[ 0.34  0.42 -0.28  1.83 -2.20 -0.73  0.90  0.62 -1.80 -0.08 -0.14 -0.34
 -0.47 -2.89 -0.01 -1.80  0.82 -0.45  1.00  0.58 -0.62  1.03  0.30 -0.03
  0.14  5.71  0.11  0.11 -0.81 -2.31  0.07  0.00 -0.80 -0.30  1.68 -0.10
 -1.33 -1.85  0.36]	(53) <42>
[ 2.67  1.26  2.48  3.24  0.63 -0.50 -0.24  3.45 -5.37 -2.89  1.54  2.40
 -0.11 -5.10  0.95 -1.09 -1.01 -2.48  0.75  1.18  6.34  2.13  8.05 -1.13
  3.76  5.82  1.49 -1.26 -2.80 -3.60 -1.21 -5.44 -0.09 -7.15 -8.05  1.74
 -4.23 -8.05 -1.48]	(53) <51>
[ 0.50  0.24  2.43 -0.02 -1.22 -0.33 -0.54 -0.10 -2.22  1.44 -1.11  0.94
  0.75  2.71  0.15 -1.48 -0.04 -3.55 -1.83 -0.85 -0.87 -0.90  1.76  0.15
 -0.18  0.04 -0.18  0.56  0.02 -1.11  0.25 -1.17  0.34 -0.46  2.26  0.74
 -0.81 -4.88  0.19]	(58) <49>
[ 1.62  0.69 -1.52  0.34 -1.60 -0.94 -0.08  0.29 -2.03 -3.25 -0.70  0.17
 -1.12  0.20  0.22  0.76 -0.03 -2.12  0.85 -0.69  0.09  1.28  3.51 -0.37
  1.44  3.52 -1.04  0.31  0.20  0.19 -0.73 -1.83  0.17 -1.12 -2.05  1.24
 -0.94 -5.88 -0.35]	(53) <51>
[-0.36  0.82  1.96  1.37 -1.22 -0.04 -0.14  0.90 -2.00  0.88  0.97  1.07
  0.95  0.31  0.44 -1.50  0.33 -1.51 -1.49  0.02 -1.05  1.15  2.30 -0.75
  0.18  3.80 -1.17 -0.66 -1.04 -1.50  0.20  0.06  0.64  1.63 -0.35  0.28
  0.01 -5.51  0.54]	(58) <48>
[ 2.26 -0.22  0.50  1.26 -2.06 -0.76  0.21  0.99 -2.00 -2.02  0.30  1.26
 -0.17 -1.25  1.10 -0.86 -0.78 -2.65  1.94  0.16  0.00 -0.42  2.81  0.42
  1.19  8.05 -0.19  0.81 -1.65 -2.77 -0.10 -0.89 -0.44 -1.83 -0.75 -0.38
 -1.58 -3.52 -0.03]	(57) <31>
[ 0.02 -0.78  1.13  0.70 -1.67 -0.39  0.17  2.45 -0.57 -1.20  1.92  0.41
 -1.81 -2.58 -0.20 -2.64 -0.59 -0.77  1.93 -0.77 -0.22  2.71  0.59 -2.23
  1.15  3.05  0.04 -0.05  0.15 -0.15 -0.45 -1.25 -0.26 -0.15  0.47  0.05
  0.64 -4.78  0.34]	(57) <56>
[-0.30  0.61  2.21  0.33 -3.28 -0.99 -0.25  0.23 -2.94 -1.34 -0.79  2.03
  0.63  3.63  0.53 -3.02 -1.85 -0.13 -4.85 -1.96  0.42  0.49  1.81  0.78
 -0.56  3.61  0.37  0.45 -0.93 -1.96 -0.41  0.75  0.59  0.49  1.85  0.09
  1.23 -4.84 -0.67]	(58) <25>
[-0.02  0.20  1.15  1.08 -2.28  0.22 -0.15  0.53 -1.05 -2.08 -1.10  1.31
  0.00  1.16 -0.26 -0.25  0.06 -1.64  1.26 -0.22 -0.29  1.17  1.05  0.27
  0.53  5.72 -1.70  0.16 -0.32 -0.42 -0.97 -0.45 -0.46 -0.17  0.60 -2.42
  0.32 -3.86  1.29]	(57) <31>
[ 0.01 -0.01  1.66  0.78 -0.23  0.86  1.65  0.51 -0.64 -0.20 -1.56  0.34
  1.23  1.52  0.83 -0.43 -0.13 -1.22 -1.13  0.37 -0.76  0.45  0.73 -0.56
 -0.68  0.20 -0.25 -3.92  0.99 -1.18  0.32 -1.14 -1.15  0.68  1.82  0.30
 -1.24 -3.14  0.11]	(58) <49>
[ 0.96  0.94  0.27  1.68 -1.64 -1.55  0.30  0.81  0.34  2.09  0.29  0.81
 -0.28 -5.31  0.27 -0.20  1.80  0.25  0.68 -1.26  0.07  2.26  0.83 -0.10
  0.94  2.13 -0.83 -0.70 -0.40 -1.54 -0.13 -3.22  0.68  1.62  2.75  0.38
  0.04 -5.70  0.67]	(55) <28>
[ 1.37  0.27  0.90  0.82 -2.41  0.24 -0.19  1.59 -0.63 -1.78  0.95  2.19
 -0.81 -2.98  0.65 -2.67 -1.05 -1.32  1.34  0.32 -0.30  3.42  2.82 -0.01
  1.38  6.07 -0.31  1.28 -0.55  1.09 -1.20  0.53 -3.31 -2.38 -2.80  0.21
 -1.54 -8.05  0.06]	(57) <56>
[ 0.57 -0.58  0.30  2.34 -0.35 -0.91  1.12 -0.14 -1.75 -1.26  2.45  1.22
 -0.75 -2.68 -0.02  3.79 -0.05  1.83 -1.50  0.25  0.70 -0.89 -0.77 -0.03
 -0.23  4.38 -0.30 -0.50 -0.38 -0.81 -2.12  0.19  0.48 -0.95 -2.01  0.24
 -0.76 -2.74 -0.79]	(55) <50>
[ 1.43 -0.57  0.96  0.70  2.58 -1.41 -0.18 -0.69 -1.57  0.39  0.79 -0.65
 -2.17 -4.22 -0.32 -0.10  0.10  0.48  1.81  0.92  0.42  0.80  1.10  0.10
  1.27  3.40  0.27 -0.81 -0.69 -1.18  0.12 -0.90 -1.03 -1.56 -2.24  0.41
 -0.87 -1.14  0.82]	(53) <30>
[ 1.09  1.45  0.31 -0.04  1.25 -0.93  0.07 -0.06 -0.06 -1.18  0.85  0.35
  0.16  0.09 -0.31 -0.85 -0.02 -1.50  1.35 -0.47  0.67  0.18  3.34  0.43
  1.21  2.34 -0.55  0.11 -0.92 -0.20 -0.42 -0.52  0.43 -1.90 -1.82  0.47
  0.20 -3.15 -1.26]	(53) <51>
[ 1.99  0.58  1.93  0.81  0.38 -0.88  0.36  0.26 -1.98 -3.03  0.89  1.69
 -0.18 -1.51 -0.42 -0.94 -1.12 -2.92  1.32 -0.27  0.77  1.17  1.97 -0.91
  2.25  3.63 -0.68 -0.39 -0.55 -2.60  0.05 -1.00  0.07 -2.78 -2.37 -0.16
 -1.34 -3.40  0.78]	(53) <30>
[-2.44 -0.39 -0.06  1.21 -2.87 -0.22  0.04  2.06  0.23 -1.92  1.20  0.48
 -2.41 -3.33  2.06 -2.32  0.71  1.29  2.64 -0.18 -0.71  0.44 -1.02  0.32
  0.25  5.34 -0.44 -0.09  0.39 -0.06 -0.43  0.31 -0.78 -0.91 -0.26 -0.84
  0.87 -2.55  0.44]	(57) <56>
[ 2.09  0.31 -0.34  1.04 -0.39 -0.55  0.37 -0.75 -0.52 -1.63  2.14  2.50
 -1.57 -1.53  0.14  0.41 -1.17  0.88  0.45  0.43 -0.02 -0.01 -1.20  0.92
 -0.45  2.00 -0.42  0.03 -0.27  0.24 -0.59  1.09  0.03  0.13  0.54 -2.28
  0.87 -0.12 -0.21]	(55) <50>
[ 2.09 -0.02  1.13  1.16 -0.18 -0.21  0.82  1.30 -0.29  0.61 -0.25  0.60
  1.05 -1.96  0.05 -1.03  1.22 -3.18  2.45  0.62  0.22 -0.16  0.72 -0.41
  0.43  1.11 -0.24  0.27 -1.40 -1.59  0.72 -2.48 -0.83 -0.34  1.23  0.03
 -1.46 -2.87 -0.89]	(58) <48>
[ 1.75 -0.56  0.94  0.48 -1.60 -0.34 -0.29  1.07 -0.86 -3.13  2.03  0.70
 -0.71 -1.64 -0.56 -0.50 -1.31  0.03  1.77 -0.21 -0.66  1.49  2.71  0.92
  2.70  3.15  0.06 -1.82 -0.87 -0.05 -0.35 -1.12 -1.23 -2.83 -3.42  0.67
 -0.73 -7.04 -0.43]	(57) <41>
[ 0.15  0.10  1.01 -0.12 -1.73 -1.34 -0.64  0.97 -1.11  0.60 -0.17  0.33
  0.33 -1.52  1.08 -1.49  0.79 -1.55 -1.25  4.44 -0.19  1.60  1.78 -1.14
  0.44  3.46 -0.41  0.20 -0.69 -2.23  0.98 -0.93  0.17  0.06  2.20  2.22
 -2.54 -2.50 -0.12]	(58) <48>
[-0.07 -0.62  0.28  0.47 -1.71 -0.80 -0.38  1.78 -1.08 -0.52  2.68  0.80
  0.30 -5.33  0.29 -4.33  0.12 -1.93  0.04  3.02 -0.57  1.67  0.33 -0.38
  0.13  3.42 -0.04 -0.13 -0.69 -2.55  0.49 -2.08  0.01 -1.17 -0.81  1.06
 -0.48 -4.91 -0.36]	(55) <28>
[ 1.50  0.50  0.26  0.88  1.83 -0.76  0.28 -0.32 -1.68 -0.10 -0.10  0.35
 -1.16 -3.06  0.35  1.68  0.61 -0.88  2.62  1.00 -0.48  0.49  2.25 -0.17
  0.74  4.13 -2.31 -0.30 -1.31 -1.08  0.72 -1.60  0.01 -2.56 -1.31  0.43
 -1.50 -1.32 -0.17]	(53) <30>
[ 1.10  0.00  0.60  0.38  0.43 -1.34 -0.39  0.59 -1.88 -2.83  1.13  1.17
 -2.05 -0.37  0.25 -1.77 -0.39 -0.26  2.08 -0.92  0.01  0.50  2.42  0.11
  2.45  2.98 -0.39  1.13 -1.17  0.79 -0.66 -0.60  2.17  0.09  0.25 -0.12
  0.39 -3.31 -0.77]	(57) <41>
[ 1.15  1.14  0.62  0.82 -1.68 -1.32  1.60  0.35 -2.93 -0.93  0.05  2.72
 -2.34 -1.41 -0.11 -0.88  0.68 -1.30  1.03  0.69  0.23  0.32  2.17  1.09
  0.70  4.33 -0.11 -1.20 -1.56 -1.78 -0.13 -1.23 -1.85 -1.52 -0.21  0.33
 -0.65 -3.45  0.19]	(53) <42>
[ 2.41  1.23  1.08  2.14  1.62 -2.03 -0.10  0.75 -3.26  1.87  0.56  2.47
 -0.81 -3.60  0.85  0.02  0.71 -2.12  1.50  0.07  1.46  1.84  4.45 -0.34
  1.93  3.67  0.01 -0.78 -2.97 -2.42 -1.46 -2.77 -1.12 -3.19 -4.05  0.88
 -2.54 -8.05 -1.01]	(53) <30>
[ 1.29 -0.16  0.90 -0.74  1.67  1.48  0.86 -1.18 -1.91 -0.16  0.35  1.19
  0.14 -1.71  0.32  0.35  1.06 -2.20  2.01  0.04  0.13  0.27  2.40 -0.12
  1.48  2.67 -0.19 -0.41  0.27 -1.48  0.27 -1.65  0.35 -2.61 -4.03  0.41
 -0.92 -1.51  1.80]	(53) <51>
[-0.14 -0.07 -0.51  0.64 -2.21 -0.60  0.04  1.22 -0.32  0.95  0.83 -0.29
 -0.95 -5.86  0.88 -2.32  1.42 -0.58  0.86  0.10 -0.05  2.25 -0.52 -0.61
  0.36  4.13  0.65  1.25  0.75 -1.38 -1.52 -1.38  1.63 -0.80  1.07 -0.74
 -1.65 -1.04  0.86]	(55) <37>
[ 1.06  0.94  0.64  1.94 -1.55 -0.71  0.07  2.29 -1.55 -2.08  0.46  2.54
  1.28 -0.73  0.10 -2.27 -0.74 -3.01 -0.95  0.57  1.52  0.84  2.35  0.03
  0.94  4.13  0.14  1.07 -2.16 -2.82 -0.80 -1.83 -0.17  2.38 -1.42 -1.13
 -1.82 -8.05 -0.37]	(58) <25>
[-0.12 -0.11  0.82  2.76 -1.57 -1.09 -0.13  0.62 -1.61  3.33 -0.42  0.91
  0.13 -1.46  0.43 -1.54  1.42 -0.87 -1.82  1.03 -0.70 -0.18  1.00 -1.07
 -0.25  4.03  0.00 -1.20 -1.43 -3.89 -0.52 -0.72  1.15  0.52  2.16 -0.05
 -2.03 -3.98 -0.59]	(58) <25>
[ 0.11  0.44  1.35  2.76 -0.49 -2.14  0.13  0.79 -2.15 -0.01 -1.27  0.77
  1.23  0.95  1.23  0.38  0.20 -1.67 -0.73  0.68  0.52 -0.77  1.80  0.27
 -1.10  1.93 -0.46 -0.45 -1.71 -1.64 -0.26  0.38  0.06 -0.54 -0.39  1.18
 -1.83 -0.91  0.01]	(58) <25>
[ 0.77 -0.78  0.30  2.56 -0.72 -0.39  0.13  0.17 -2.08 -0.13 -1.50 -2.05
  0.94 -0.06  0.44 -0.57  1.08 -2.75 -0.75  0.36 -0.50  0.77  2.98 -0.44
  0.19  3.33 -2.56  0.33 -1.19 -1.66 -0.43 -1.92 -0.01  1.03  0.45 -0.68
 -0.70 -5.36  0.43]	(58) <48>
[-0.05  0.28  2.12  0.76 -0.90 -0.07 -0.39  1.11 -1.50 -0.93 -1.10  2.18
  2.38  2.58  0.27 -0.94  0.16 -2.12 -1.83  0.05  0.55  0.94  2.46 -0.24
  0.16 -1.15 -0.39  0.84 -1.17 -0.03 -0.28 -2.26  0.04 -2.49  1.52  0.00
 -1.37 -5.75 -0.72]	(58) <49>
[ 1.23  1.73  0.94  1.56 -0.82 -0.46 -0.31  1.55 -0.40 -0.10  1.01  1.18
 -0.24 -1.62  1.44 -1.47 -0.60  3.43  1.01  0.40 -0.42  2.16  2.53  0.05
  0.80  3.59  1.48  0.84 -1.29 -1.54 -2.59 -0.96  0.01 -0.25  0.31  0.00
 -0.46 -6.40 -1.11]	(57) <31>
[ 0.52  3.27 -0.08 -0.47 -0.22 -0.17  0.72 -0.75 -0.44  0.85 -1.45  0.26
  3.66  2.82  0.56 -0.81 -0.32 -2.37 -0.89 -0.71  0.51  0.45  1.71  0.16
 -0.63 -1.34 -8.05  1.09  0.05 -0.72  0.81 -1.01 -0.55  3.27  3.51 -0.74
 -0.83 -3.65  2.54]	(58) <49>
[-0.24  0.08  1.40  0.53 -2.22  0.77 -0.29  0.88 -0.68 -0.44 -0.57  0.62
  0.19 -0.42  1.46 -1.82 -0.50 -2.43 -0.95 -0.33  0.32 -0.02  1.33  0.01
  0.95  3.53 -2.03 -0.30 -0.80 -2.13 -0.71  1.27 -0.39 -1.47 -0.12 -0.26
 -1.53 -3.58 -0.17]	(58) <48>
[ 1.22  1.44  1.09  1.72 -1.50 -1.94 -1.06  1.44 -3.41 -2.26  1.34  1.37
 -0.52 -3.32  1.04 -1.38 -0.72 -1.39  1.75  0.88 -1.65  0.04  2.56  0.17
  1.18  6.95 -0.61 -1.14 -3.21 -3.28 -0.99  0.46 -0.05 -3.34 -0.63 -0.73
 -2.69 -6.92 -0.90]	(53) <42>
[ 0.88  1.27  0.29  0.61 -1.02 -1.42 -0.15  0.52 -1.91  1.99 -2.72  0.18
  1.95  1.86  0.59 -2.13  0.69  0.53 -4.13 -0.44  2.89 -0.28  2.06  0.07
 -0.76 -2.79 -0.22 -0.33 -0.53 -2.92  1.59 -3.05  0.04  1.56  3.29  0.72
 -0.56 -8.05  0.37]	(58) <49>
[-0.19 -0.19  0.21  2.71 -1.51 -0.90  0.69 -0.59  2.05 -0.25  1.76  0.40
 -2.21 -5.35 -0.13 -1.88  0.88  2.87  0.13  0.39 -0.41  2.96  0.10  3.57
 -0.46  2.52  0.28 -1.06 -1.08 -0.59 -0.82 -1.33 -1.09 -0.11 -0.20  1.03
 -0.68 -7.58 -0.16]	(55) <37>

[-0.86  0.43  0.28 -0.55 -0.35 -0.03 -0.06  0.59  0.98  1.65  0.12 -0.38
  0.07  0.36  0.61 -0.19  0.54 -0.81  1.22  0.67  0.26  2.02 -0.66 -0.10
  0.78  0.85 -0.21 -0.13 -0.71  0.17  1.12  0.55 -1.35 -0.28  0.34  0.22
 -1.02  0.99 -0.33]	(35) [43]
[-0.63  0.27  1.27  0.57 -0.90  0.39  0.42  0.41  1.53  0.35  0.04 -0.33
  0.12  0.25 -0.15  0.51 -0.63  0.12  0.45  0.19 -0.41  1.61 -0.01 -0.85
  2.70 -0.95  0.12  0.03 -1.95  0.20 -0.09  1.02 -2.74  0.65 -0.13 -0.48
 -0.81  0.47 -2.37]	(28) [35]
[-0.42  0.16 -0.28 -0.27 -0.59  0.00  0.32 -0.24  0.92  0.68  0.08 -0.52
  0.13  0.08 -0.46  0.21 -0.01 -0.38  0.41  1.41  0.75  0.87 -0.94  0.45
  2.09  1.20  0.09  0.20 -0.24  0.10  0.58  0.84 -2.05 -0.05 -0.11  0.27
 -0.25  0.30 -0.98]	(35) [45]
[ 0.70  0.01  0.49  0.24 -2.01 -0.08  0.64 -1.11  1.40 -2.18  0.11  0.04
  0.10 -0.29 -1.18 -0.83 -0.49  0.58 -0.25  0.81  0.22  1.05 -0.30 -0.12
  2.80  1.52 -0.63 -0.11 -0.24 -0.32 -0.14  0.81 -3.81  0.37  0.36  0.03
  0.05  0.10 -2.47]	(28) [42]
[-0.77  0.28 -0.67 -0.58  0.05  0.27  0.43 -0.35  0.58  0.53  0.37 -0.82
  0.32  0.40 -0.16  0.24  0.54 -0.48  1.54  1.77  0.57  1.18 -0.99  0.34
  1.37  2.14  0.21 -0.05  0.91  0.23  0.61  1.19 -1.55 -0.81  0.03  0.63
 -0.47  0.58 -0.33]	(35) [45]
